Below is a small trained network, with its code and all its weights. Each question gives an input and a class and asks what happens when units are switched off, that is, made to give their printed mean instead of their output.

import numpy as np


def w(rows, s, z=0):
    codes = np.array(rows[::2]) - 128.0
    scale = np.full(codes.shape[1], s)
    scale[-1] = z or s
    return codes * scale


def norm(h):
    return h / np.sqrt((h * h).mean(-1, keepdims=True) + 1e-5)


def f(y):
    return np.maximum(y, 0)


def log_softmax(a):
    a = a - a.max(-1, keepdims=True)
    return a - np.log(np.exp(a).sum(-1, keepdims=True))


def net(x, mask):
    res = np.array(x, float).reshape(1, 3) / 4 @ E
    u = 0
    for l in range(3):
        y = f(norm(res) @ A[l][:, :-1].T + A[l][:, -1])
        res = res + np.where(mask[u : u + 5], y, B[l][:, -1]) @ B[l][:, :-1]
        u += 5
    return log_softmax(norm(res)[-1] @ U[:, :-1].T + U[:, -1])


A, B = {}, {}
E = w([
[166,182,169,253],'x0',
[133,166,38,184],'x1',
[54,228,104,195],'x2',
],0.0042)
A[0] = w([
[69,145,254,95,3],'0.n1',
[29,154,69,78,139],'0.n2',
[86,155,102,98,84],'0.n3',
[90,195,132,123,93],'0.n4',
[83,156,199,207,110],'0.n5',
],0.0082,0.0038)
B[0] = w([
[174,232,126,32,184],'0.n1',
[100,114,76,165,241],'0.n2',
[153,66,195,124,164],'0.n3',
[99,255,196,69,192],'0.n4',
[130,88,150,134,253],'0.n5',
],0.0087,0.0043)
A[1] = w([
[226,103,136,160,69],'1.n1',
[54,31,157,130,103],'1.n2',
[154,100,27,217,80],'1.n3',
[219,79,88,123,24],'1.n4',
[153,205,2,207,250],'1.n5',
],0.0079,0.0019)
B[1] = w([
[56,117,113,153,179],'1.n1',
[56,178,49,188,163],'1.n2',
[206,169,88,140,196],'1.n3',
[57,196,255,79,172],'1.n4',
[141,102,199,75,254],'1.n5',
],0.01,0.0053)
A[2] = w([
[200,68,94,119,86],'2.n1',
[185,94,203,254,133],'2.n2',
[242,144,117,46,255],'2.n3',
[156,175,198,235,145],'2.n4',
[8,101,2,172,187],'2.n5',
],0.0068,0.0014)
B[2] = w([
[254,191,219,171,138],'2.n1',
[92,64,24,86,218],'2.n2',
[206,207,144,182,224],'2.n3',
[109,69,79,115,255],'2.n4',
[109,55,109,182,192],'2.n5',
],0.0073,0.0045)
U = w([
[240,177,162,96,213],'0',
[54,10,21,159,2],'1',
[59,126,177,118,93],'2',
],0.012,0.00054)

Each question gives the input, the list of numbers given to net, and the class t.
The units are the neurons (one row each of A and B). Each row of codes is followed by its name. A weight is (code - 128) times the scale printed after its matrix; where a second scale follows, it is the last column's (A, B and U).
mask holds one flag per neuron, layer by layer. A switched-off neuron (its flag False) gives its mean, the last column of its row in B, instead of its output. The means were averaged over made-up inputs and are rounded, as every weight is.
A unit's drop is (log p(t) with every unit on - log p(t) with that unit switched off) / (log p(t) with every unit on - log p(t) with every unit switched off).
The circuit of an input: a set's keep is (log p(t) with only the set's units on - log p(t) with every unit switched off) / (log p(t) with every unit on - log p(t) with every unit switched off). Starting from the 12 units with the biggest drops (on a tie, the unit counted first), units are removed one at a time, each time the one whose removal leaves the highest keep (on an exact tie, the one counted first), for as long as the keep stays at least 0.8.
units of the circuit, in order: the units of the circuit, biggest drop first
most important unit: the unit with the biggest drop
k most important neurons: the k neurons with the biggest drops, biggest first
k most important neurons of layer l: the k neurons of layer l with the biggest drops, biggest first
input [0,1,-2], class 2: units of the circuit, in order : 0.n4, 1.n4
input [-7,7,7], class 0: units of the circuit, in order : 1.n5, 1.n1
input [6,1,4], class 1: units of the circuit, in order : 2.n2, 2.n4
input [6,1,-8], class 2: 3 most important neurons : 1.n4, 0.n2, 0.n5
input [-7,-5,4], class 1: 2 most important neurons : 0.n2, 1.n5
input [-4,-8,-2], class 0: most important unit : 0.n1
input [3,2,-6], class 2: 2 most important neurons : 1.n4, 1.n1
input [0,-3,-6], class 2: 3 most important neurons of layer 0 : 0.n4, 0.n2, 0.n1
input [7,-6,3], class 1: 3 most important neurons : 0.n5, 2.n4, 1.n5
input [2,-3,-8], class 2: 2 most important neurons : 1.n4, 0.n1
input [-4,-7,0], class 0: units of the circuit, in order : 0.n1, 2.n3
input [5,4,3], class 1: 3 most important neurons : 2.n4, 0.n5, 0.n1
input [-3,3,3], class 0: 4 most important neurons of layer 1 : 1.n5, 1.n1, 1.n3, 1.n4
input [1,-5,0], class 0: units of the circuit, in order : 0.n1
input [-7,7,-4], class 0: 3 most important neurons : 0.n5, 1.n3, 1.n1
input [-1,6,6], class 0: units of the circuit, in order : 1.n5, 1.n3
input [1,5,-6], class 2: 3 most important neurons : 1.n4, 0.n2, 1.n1
input [5,1,-5], class 1: 2 most important neurons : 0.n1, 1.n5
input [6,2,6], class 1: 2 most important neurons : 0.n1, 2.n4
input [1,2,-4], class 2: 2 most important neurons : 1.n4, 0.n2
input [1,-4,0], class 0: units of the circuit, in order : 0.n1
input [4,-4,-7], class 2: 2 most important neurons of layer 0 : 0.n4, 0.n5
input [5,3,3], class 1: 4 most important neurons : 0.n1, 0.n5, 2.n2, 1.n4
input [7,2,-7], class 1: 2 most important neurons of layer 1 : 1.n1, 1.n5
input [7,3,-6], class 1: 2 most important neurons : 1.n1, 0.n1
